Each row has a class, written after it.
[-23 -50 -31   6  -5 -21 -21  27 -17   7  32 -16 -39 -18  18 -39  17 -30
   1 -16 -34   8 -42  19   6   0  50  19  -3 -32  14  12 -64 -33] : <56>
[ 32  18  26 -22 -11 -33  50  46  19   9 -29   7  -1  -9 -23  -6 -50 -18
   1  29   7  26 -16   2  16  27  45 -29 -28 -12   2 -41  48   9] : <109>
[ -9 -39 -55  17 -19  12 -10  29  37  14  57 -24 -11   5   6 -24 -37 -30
  32   5 -34 -22 -23  14 -57  -1  17  10  39 -20  18  22 -37 -64] : <117>
[-16  34  56  -7 -22 -21   4  41  30 -65  11 -21 -47 -32 -62  36  21 -17
  17   2  33 -61 -12  28 -51 -12 -60  -9 -12  21 -19  62  71 -17] : <97>
[-27   6 -54 -56 -11  10 -19 -27   4 -49 -23   5  -3  33  31 -34 -27  19
 -48  -5 -73 -14  31  21  32  17  -8 -53  37 -41 -50  -3  23   7] : <101>
[ 36  40  -9 -41  -5  -4  -4  -2   4 -56  75   4  -6 -25  13 -67  10  42
   8  -1  12 -28  23  82  18  65 -36  16  15  -6   5  16 -24  35] : <97>
[ -5 -66 -44   7  -3  -2 -41   3 -20   5  43 -19 -35 -14  20 -57   9 -33
  -6 -14 -34  16 -16  -2   8 -14  39  -8  -5 -33  17  19 -69 -23] : <30>
[ -3  13 -62  -9  21  24 -75 -41 -17 -17  12  18 -11  12  25 -29 -10  59
 -31   5 -70   1  46  34 -36  -9 -15  16  50 -51 -23  -2   7   1] : <30>
[ -6 -84 -43  -7   0 -15 -24 -12  -2   3  34  -6 -34 -13  17 -49   2 -42
  -9 -20 -38   9 -10   8 -36 -12  45 -17  -1 -17  36  11 -90 -33] : <158>
[-15 -11 -55 -31 -18  13 -33 -38 -10 -32   4  13   5  41  47 -21 -46  28
 -21  -9 -74  20  18  11  -8   8 -14 -48  40 -24 -51  -3  12  20] : <128>
[-17  11 -47 -26  15  25 -67 -37  -3 -23  15  -3  -4  25  16  -2 -31  30
 -25  -6 -86 -15  31  46 -52  -7 -31  14  49 -27 -19   6  15  -9] : <97>
[-33  22  37  12 -32 -36   5  32  27 -53  12   1 -46 -33 -38  12  34  -1
  47   1  28 -54  -9   6 -57 -20 -58  -7  -9  18 -26  47  83 -12] : <128>
[ 99   6 -15 -33 -14 -22  68  18  32   7  -3   7   0  -6 -12  -8 -82 -26
  24  31  -5  37  -2 -23 -26  11  18  -8 -37  -2   8 -30  39  36] : <109>
[ 90   8 -11 -18 -14 -28  56  -5  18  10  12  19   3  -3   5  -4 -77  -8
  52  17 -21  33 -11 -24 -27  13  27  -2 -46   7  14 -30  37  50] : <128>
[102  -6  -8 -18   6 -25  60  14  15  -5  37  15  -3  -4 -22 -10 -57 -10
  27  28  15  26 -31 -13   4  26  45  -4 -31 -10   8 -22  14  45] : <41>
[-15  30  34  -4 -22 -11   2  39  26 -61  12 -13 -43 -28 -44   6  31  -7
  18  17  51 -47  12   5 -32 -13 -58 -10 -10   5 -27  55  78  -9] : <30>
[-16 -82 -15  -3 -13 -16 -29   0 -10  -6  31 -30 -26 -14   5 -33   8 -46
 -12 -18 -54  -2 -29  19 -16  -3  40  -8 -15 -24  35  19 -57 -33] : <97>
[-24  42  44  -6 -28 -16  12  37  46 -56  -9   0 -54 -32 -39   9  58   0
  14  -6  49 -83  -4   8 -21  -4 -59   3 -17  -2 -19  52  64 -26] : <101>
[ 94  -4 -11 -14   3 -24  62  13  20   6  24   6   0   0 -18  -5 -58 -15
  30  33   9  22 -33 -16   4  25  42  -2 -33 -21  17 -23  30  44] : <41>
[-19  35 -66 -13  16  21 -59 -51   8 -14  -7  18  -8  18  25 -35   8  58
 -38  -7 -82 -28  30  28 -27 -11 -21  17  54 -51 -19   1  -6 -11] : <101>
[  6  82  -1 -39  -5  -7  -3  26  -8 -63  55  20   1 -26  12 -87   5  49
   6  -9  31 -24  28  59  17  74 -32  18   8 -14   9   9 -65  26] : <110>
[-68  32  -3   6 -40  -9 -21  43  25 -70  33  -2 -54 -43 -31   6  51  -3
  32  12  69 -35   2  25 -36 -50 -82  16  -1  29 -52  70  46 -24] : <56>
[-31 -14 -54 -30 -19  16 -28  -3   9 -37   9  -3  -3  51  32 -24 -55   4
 -51  -4 -85  16  37  37   8  19   1 -50  54 -35 -42 -15  35  -5] : <117>
[-14 -20 -45 -55 -18  15 -37 -13   0 -57 -11 -13  -6  40  27  -6 -66  -4
 -46   3 -91   4  25  40  -5  21 -19 -50  37 -35 -40  -2  32   6] : <97>
[-14 -25 -32  -8 -11  13 -12  54   5  11  39  -9 -12  -8   3 -10 -17 -27
  38   4   0 -10 -23   0 -50   4  29  -2  11 -13  12  38 -12 -51] : <210>
[ 44  27  32 -27  -1 -27  43  26  17   2 -27  21 -13  -4 -24   9 -64 -26
  -2  17  20  25  -9  10   1  16  53 -35 -35  -5  16 -32  22  21] : <158>
[-11  -6 -49  -3  -3  15  -7  10  39  14  35 -18 -15 -13  11 -38  -1 -10
  18  -2 -23 -38 -30   5 -34  14  11   4  28 -20  11  28 -57 -57] : <101>
[114  11  -9 -23  -5 -16  50   3   4   9   0  10  -7  -2  -9  -4 -87 -20
  20  35   1  41   0 -23  13  10  35 -11 -55 -10  16 -33  35  57] : <30>
[-15 -28 -61 -39 -13   7 -25 -19 -10 -38 -25   5  -3  34  25 -23 -41  15
 -50   9 -76  18  29  20 -11  13  -6 -61  50 -29 -59  -5  18   5] : <109>
[ 35  46  34 -30 -11 -22  50  34  34  15 -28   4 -12  -4 -14  -8 -26 -19
  -3  10   6  -5 -22   3  47  32  51 -16 -35 -25  11 -38  37   8] : <101>
[ -7 -17 -54 -52 -14  11 -30 -15  -8 -52 -22   0  19  47  13 -17 -47  15
 -40  -9 -47  13  32  24 -14   7 -11 -52  30 -27 -49  -1  22  15] : <112>
[ 90   7 -14  -8 -30 -24  68  18  34  14  15   7   1  11 -16  -3 -83 -28
  27  36 -10  30   0  -1   1  11  43 -13 -33   3  21 -43  46  38] : <117>
[105  16  -1 -24 -17 -26  63 -11  16  -7  21  12   1  11  -5   0 -83 -18
  44  31  25  32  -8 -22  19   7  30 -19 -48   4  13 -21  34  48] : <175>
[ 22  37 -56  -2  -1   2  28  32  -6 -16  51  26   6 -21  24 -61 -15  30
  40  -1   9 -21  17  51  44  44 -27  26   1   2  12  22 -23  40] : <117>
[ 15  24 -39 -22   6 -14  29   2 -20 -47  50  24   1 -26  31 -59  -9  27
  46   0  39 -20  10  24  70  50 -37   2  -9  10   4  34 -26  45] : <175>
[ 32  43 -17 -34 -10   0  -9  32 -20 -52  56  39 -11 -21  14 -76  14  47
  26  12  42 -20  32  58   4  44  -7  26   5 -23   4  18   4  28] : <210>
[-42  67  62  -9 -28 -32   9  60  25 -59  -1  -8 -41 -31 -63  26  25  -3
  11  -4  41 -53  -2   7 -50  12 -45 -15 -23   8  -8  42  46 -21] : <110>
[-62  14   1  10 -28   7 -28   9  15 -62  32 -15 -40 -44 -39  -6  64  -1
   5  10  59 -19  37  10 -25 -63 -67 -17  -7  22 -49  83  52 -15] : <30>
[ 31  44  -6 -41   2  -5  -4  -6   5 -59  69   9  -5 -27   7 -67   9  47
   3   2   6 -31  25  82   3  61 -38  25  21  -5   6  13 -16  32] : <97>
[-15 -22 -56 -41  -8   3 -23 -19  -9 -44 -18   5  -2  26  17 -23 -52  16
 -51   6 -72  28  29  18 -10  13  -5 -62  58 -26 -64  -2  11   1] : <109>
[ 85  33 -10 -36 -22 -36  58  47  20   1  11  15 -22   0 -14   9 -74 -18
  34  31   6  28 -37   0   3  25  36   5 -44  -6   3 -35  35  43] : <56>
[  6 -36 -55  -3  -5  17 -22  18  12  14  51 -29 -16  -8  12 -26 -24 -24
  33   7 -20 -17 -21  -3 -33  -5  11  -1  16 -29   8  34 -41 -44] : <30>
[-29  14  31  16 -41 -22  11  49  45 -49  20 -13 -41 -13 -46  16  20 -16
  23   9  30 -60  -1  16 -41 -17 -51  -6   6  10 -10  37  77 -30] : <117>
[-32  63 -47 -10  19  25 -63 -27 -26  -2 -15  20   9  18  14  -5 -30  56
 -34 -13 -75   0  27  33 -41   8  -2  10  49 -35 -16   0 -44  -3] : <110>
[-21  10 -39 -50  -9  24 -38  12 -22 -50  -9  19   9  44  27 -18 -51   7
 -38   5 -42  23  35  18   1   4   5 -54  32 -21 -51   0  45   9] : <210>
[ 25  35 -10 -38  -7  -4 -12  27 -19 -59  60  34  -1 -19  13 -78  21  51
  16   9  37 -21  34  57   2  41  -6  21  11 -22   0  15  -1  19] : <210>
[-24 -84 -38  -5 -19 -21 -19   7  -4   3  27 -15 -31 -16   3 -52  11 -44
   0 -15 -38  11 -29 -10 -29 -24  35  -1   4 -29  24  19 -62 -37] : <109>
[ 25  48 -15 -34  -6   0   9 -13  13 -44  39  15  -9 -30  27 -94  49  60
  -2  -5  25 -53  32  62  44  50 -23  28  12 -42  -3  18 -30  16] : <101>
[-71  21  27   4 -33   5 -22  49   8 -80  15  11 -22 -37 -42   1  56  -6
  22  14  83 -24  35   8 -45 -55 -58 -13 -14  37 -42  81  77 -27] : <210>
[ 40   8  30 -40 -17 -24  46  39  12  -2 -33  10  16  12 -31   7 -46 -21
  -3   9  33  18 -19   6   3  30  53 -27 -45  -3   6 -39  43  22] : <112>
[ -7 -53 -56 -10  -4  17 -11  25  19  -3  32 -27  14  11   0 -29 -24 -28
  36  -6   2 -23 -25  -2 -71  15  -2   4  19  -7  17  37 -48 -51] : <112>
[ 39  39 -18 -36 -10   5  -5   6   2 -51  64  10 -13 -23  16 -61  16  48
  11   2  18 -40  17  83   6  61 -41  24  12 -17   1  28 -31  30] : <97>
[-15  -3 -74   2  41  15 -62 -48 -22 -19  27  23   3   8  17 -25  -2  69
 -28  -2 -73  -5  13  36 -31  -8  -2  20  71 -51 -28  10 -13   3] : <41>
[  -5 -101  -47   16    5  -16  -24    0  -15    6   54  -14  -37  -19
    8  -51   34  -33   -4  -20  -33    5  -49   -4   -9  -16   55   13
    6  -47   21   30  -84  -29] : <41>
[-66  10  10   7 -37   6 -26   8  27 -62  20 -17 -29 -42 -40  24  54  -4
   9   8  44 -39  19  29 -45 -53 -86 -10  -5  39 -39  81  40 -23] : <97>
[ 29  59 -30 -32  -3   3   6  -5  14 -52  48  25 -11 -29  26 -96  43  65
  10  -3  24 -52  32  61  31  62 -39  26  13 -31  -1  24 -26  27] : <101>
[ 85  -7 -11 -27 -24 -27  68  19  19  20 -16   8  -1  -9 -15   4 -66 -29
  24  32  -4  39  -9 -18  -7   6  40 -19 -45  -2   7 -27  36  37] : <109>
[ 25  15 -51  -5  25 -12  21  27 -18 -38  53  28  -5 -43  17 -64  18  38
  26  -5  21 -20 -14  34  46  47 -25  23  -3 -16   3  37 -38  48] : <41>
[ -32  -31  -16   -4  -11  -17  -26   28  -12    4   37  -18  -26   -4
   -1  -49   10  -44  -11  -31  -40   17  -29   -9  -25    8   51   -7
  -18  -21   42   11 -106  -35] : <110>
[-20 -46 -49   5  -7   4  -8  20  21  15  32 -28  -8 -16   5 -29 -31 -33
  37  11 -24  -9 -26  -1 -49   3   5  -7  38  -3   6  24 -43 -56] : <109>
[-11  14 -48 -51 -10  15 -20 -20  11 -44 -25   2  -4  31  38 -33 -32  19
 -57 -10 -75 -15  23  27  28  20  -1 -58  33 -49 -51  -7  21   1] : <101>
[-27  22  28  -2 -23 -26  19  41  30 -44  -9  -5 -44 -34 -55  20  34  -5
  19  12  41 -51  -1   3 -55 -21 -62  -6  -2  13 -30  52  78 -20] : <109>
[-32  49  36  -3 -28 -37  14  71  24 -72   8   0 -53 -33 -52  23  31  -1
  36  14  56 -51 -23  23 -34   0 -52  10 -14  11 -30  50  80 -11] : <56>
[ 18  23 -28 -31  -6 -14   6  14   3 -43  50  17  -5 -33   8 -87  32  49
  16  11  17 -23  32  58   1  46 -26  23  28 -20  -9  15 -19  16] : <109>
[-34  37  38  -8 -27 -42  15  74  24 -62  17 -14 -60 -30 -50  25  39  -6
  36  10  47 -57 -18  23 -23   6 -48   3  -9   8 -37  49  81 -24] : <56>
[-39  27  49  -1 -23 -28  15  45  33 -46  -8 -13 -37 -35 -58  18  49  -7
  19  10  48 -52   3   6 -43 -20 -56  -6   6  11 -32  52  75 -29] : <109>
[-25   8 -34 -53 -15  23 -37  15 -20 -53 -13  21  13  44  27 -13 -52   6
 -33   5 -40  22  30  16   3   6   6 -52  35 -22 -46  -3  45  10] : <210>
[-39  12  30  -1 -28 -32  16  53  39 -53  -4 -10 -53 -40 -53  12  35  -8
  10  16  41 -36  -1   5 -49   1 -60 -15  10  14 -29  44  69 -29] : <109>
[-30  43 -26 -48  -5  14 -30  12 -15 -41  -9  -3   0  39  20 -18 -54   5
 -54 -17 -62  16  26  25   4  37   4 -63  21 -28 -41  -6 -11   4] : <110>
[-11 -69 -20  -5 -10  -7 -18  40 -23   3  20   9 -19 -17  10 -41   9 -34
  -9 -11 -17  29 -19  -4 -20 -12  72  -5 -22 -24  19  19 -45 -37] : <210>
[ 34  32 -14 -29  -3 -23   6 -13  -2 -64  74  22  -9 -13  27 -78  18  63
  19   6  40 -27  25  47  51  60 -34   2   7 -21   1   8 -14  29] : <175>
[ -5   5 -66  -8  23  27 -75 -49 -20 -11   5  14 -10  19  26 -23 -23  54
 -38   9 -76  -1  40  34 -34 -11  -8   2  51 -48 -28  -6  13  -2] : <30>
[ 32  52 -21 -31  -6 -19   3  27 -10 -54  70  25 -19 -26  23 -74  23  52
  26   3  33 -27   5  78  32  59 -21  35   5 -12  -9   7 -17  39] : <56>
[ 93  51  21 -38 -19 -27  63  23  18   9   5   5   2   0 -25   6 -82 -22
  17  13   1  39  -5 -21 -11  33  43 -11 -56   0  29 -36 -10  43] : <110>
[ -28  -33   -5   -6   -7  -15  -24   21  -10    3   36  -20  -18   -7
    3  -48   15  -43  -15  -32  -34   10  -22  -12  -21    5   46   -3
  -23  -20   39    7 -102  -41] : <110>
[ 21  55 -31 -39  -3   0   5  -9  12 -39  55  19 -18 -32  26 -96  49  62
   7  -5  19 -59  29  69  43  56 -33  30  28 -29  -9  15 -37  20] : <101>
[ -19  -42  -16    2   -6  -15  -29   18  -16    0   37  -21  -25  -10
    7  -57   14  -42  -10  -32  -41    9  -16   -8  -24    8   44    2
  -24  -23   42   13 -108  -38] : <110>
[ -1 -81 -34  11 -12 -24 -13 -16 -11 -11  47 -15 -33 -10  20 -50  16 -29
   6 -14 -19  13 -25 -11   8  -9  40 -11 -10 -30  26  32 -71 -29] : <175>
[ 31  61 -17 -27  -1 -18   4  29  -8 -50  61  17 -23 -25  21 -64  19  61
  21   8  33 -35   8  77  33  67 -31  35  12 -25 -13   7  -9  29] : <56>
